Below is a small trained network, with its code and all its weights. Each question gives an input and a class and asks what happens when units are switched off, that is, made to give their printed mean instead of their output.

import numpy as np


def w(rows, s, z=0):
    codes = np.array(rows[::2]) - 128.0
    scale = np.full(codes.shape[1], s)
    scale[-1] = z or s
    return codes * scale


def norm(h):
    return h / np.sqrt((h * h).mean(-1, keepdims=True) + 1e-5)


def f(y):
    return y / 2 * (1 + np.tanh(0.7978845608 * (y + 0.044715 * y**3)))


def log_softmax(a):
    a = a - a.max(-1, keepdims=True)
    return a - np.log(np.exp(a).sum(-1, keepdims=True))


def net(x, mask):
    res = np.array(x, float).reshape(1, 5) / 4 @ E
    u = 0
    for l in range(3):
        y = f(norm(res) @ A[l][:, :-1].T + A[l][:, -1])
        res = res + np.where(mask[u : u + 11], y, B[l][:, -1]) @ B[l][:, :-1]
        u += 11
    return log_softmax(norm(res)[-1] @ U[:, :-1].T + U[:, -1])


A, B = {}, {}
E = w([
[127,129,128,128,126],'x0',
[5,237,75,147,25],'x1',
[57,42,194,153,93],'x2',
[113,130,149,1,120],'x3',
[125,129,128,129,133],'x4',
],0.0084)
A[0] = w([
[107,135,187,45,110,94],'L0N0',
[109,150,153,138,135,66],'L0N1',
[206,217,91,150,141,2],'L0N2',
[145,131,140,254,107,29],'L0N3',
[94,112,150,35,117,51],'L0N4',
[66,146,119,186,65,70],'L0N5',
[127,130,119,243,152,37],'L0N6',
[74,63,203,175,101,13],'L0N7',
[159,57,148,175,155,83],'L0N8',
[62,54,186,175,92,54],'L0N9',
[145,115,124,248,146,73],'L0N10',
],0.013,0.0033)
B[0] = w([
[113,92,116,42,98,209],'L0N0',
[94,148,117,123,121,118],'L0N1',
[141,139,16,190,172,226],'L0N2',
[131,119,103,38,60,234],'L0N3',
[121,89,112,50,80,202],'L0N4',
[76,168,203,136,105,255],'L0N5',
[136,97,112,6,93,223],'L0N6',
[96,95,32,207,180,233],'L0N7',
[170,104,201,147,156,237],'L0N8',
[79,126,23,202,189,252],'L0N9',
[162,84,136,17,108,243],'L0N10',
],0.023,0.0054)
A[1] = w([
[147,176,159,177,157,71],'L1N0',
[107,111,124,62,106,4],'L1N1',
[107,175,152,168,54,131],'L1N2',
[189,75,253,169,197,143],'L1N3',
[143,76,106,93,44,63],'L1N4',
[61,228,176,132,114,78],'L1N5',
[173,220,33,151,194,67],'L1N6',
[83,77,126,209,123,53],'L1N7',
[52,214,157,138,119,119],'L1N8',
[131,146,186,83,78,75],'L1N9',
[158,119,123,192,76,70],'L1N10',
],0.014,0.0034)
B[1] = w([
[167,53,117,70,121,133],'L1N0',
[135,117,100,77,58,222],'L1N1',
[157,99,180,155,99,163],'L1N2',
[128,220,229,206,60,227],'L1N3',
[116,178,182,3,166,254],'L1N4',
[192,132,194,186,119,190],'L1N5',
[75,107,4,232,186,236],'L1N6',
[137,133,72,176,195,176],'L1N7',
[221,166,206,161,164,198],'L1N8',
[62,47,145,157,161,188],'L1N9',
[94,110,136,74,148,113],'L1N10',
],0.017,0.006)
A[2] = w([
[145,197,244,176,104,135],'L2N0',
[186,183,62,141,118,91],'L2N1',
[80,188,93,75,16,111],'L2N2',
[170,176,222,184,85,173],'L2N3',
[126,160,253,158,156,57],'L2N4',
[84,146,120,143,237,9],'L2N5',
[159,158,83,136,154,4],'L2N6',
[16,47,172,164,118,181],'L2N7',
[225,144,171,179,113,119],'L2N8',
[36,94,120,190,206,36],'L2N9',
[148,83,104,58,77,96],'L2N10',
],0.013,0.002)
B[2] = w([
[148,100,188,195,113,253],'L2N0',
[125,87,147,145,211,160],'L2N1',
[181,123,180,75,160,235],'L2N2',
[141,157,195,185,121,246],'L2N3',
[130,110,149,176,80,224],'L2N4',
[108,96,84,144,118,176],'L2N5',
[114,83,132,139,172,145],'L2N6',
[251,128,81,166,178,172],'L2N7',
[56,132,184,122,117,203],'L2N8',
[101,127,49,146,130,219],'L2N9',
[98,196,128,69,98,253],'L2N10',
],0.024,0.007)
U = w([
[102,127,119,16,78,247],'0',
[74,108,2,208,151,63],'1',
[111,129,223,227,50,58],'2',
],0.012,0.0012)

Each question gives the input, the list of numbers given to net, and the class t.
The units are the neurons (one row each of A and B). Each row of codes is followed by its name. A weight is (code - 128) times the scale printed after its matrix; where a second scale follows, it is the last column's (A, B and U).
mask holds one flag per neuron, layer by layer. A switched-off neuron (its flag False) gives its mean, the last column of its row in B, instead of its output. The means were averaged over made-up inputs and are rounded, as every weight is.
A unit's drop is (log p(t) with every unit on - log p(t) with that unit switched off) / (log p(t) with every unit on - log p(t) with every unit switched off).
most important unit: the unit with the biggest drop
k most important neurons: the k neurons with the biggest drops, biggest first
top k neurons in layer l: the k neurons of layer l with the biggest drops, biggest first
drop when u is switched off: that unit's drop, to one decimal
input [-2,5,-8,-8,7], class 0: most important unit : L0N6
input [-1,6,6,-6,-8], class 0: 4 most important neurons : [L0N3 L0N6 L0N10 L0N2]
input [-5,7,7,2,7], class 1: 2 most important neurons : [L0N9 L0N7]
input [4,8,-3,7,-4], class 2: 4 most important neurons : [L0N10 L0N6 L0N3 L1N5]
input [5,7,8,-5,-2], class 1: 2 most important neurons : [L0N9 L0N7]
input [-7,-7,-1,-7,3], class 0: 2 most important neurons : [L0N10 L0N6]
input [-6,-5,-5,-1,3], class 1: 2 most important neurons : [L0N2 L1N6]
input [6,8,3,7,7], class 2: 3 most important neurons : [L0N5 L0N10 L0N6]
input [-7,-8,-7,5,7], class 2: top 2 neurons in layer 0 : [L0N9 L0N7]
input [5,-2,0,2,1], class 0: 2 most important neurons : [L0N0 L0N4]
input [7,-6,-6,5,0], class 1: top 4 neurons in layer 0 : [L0N10 L0N8 L0N6 L0N5]
input [-1,6,6,-3,4], class 1: 2 most important neurons : [L0N9 L0N7]
input [6,-3,6,-4,3], class 1: drop when L0N9 is switched off : 1.3
input [-4,7,-3,-7,-8], class 0: drop when L0N3 is switched off : 0.9
input [4,-2,7,-6,0], class 1: drop when L0N7 is switched off : 1.6
input [-4,-7,-1,5,-1], class 2: most important unit : L1N3
input [-3,-2,3,-4,-2], class 0: drop when L0N10 is switched off : 0.1
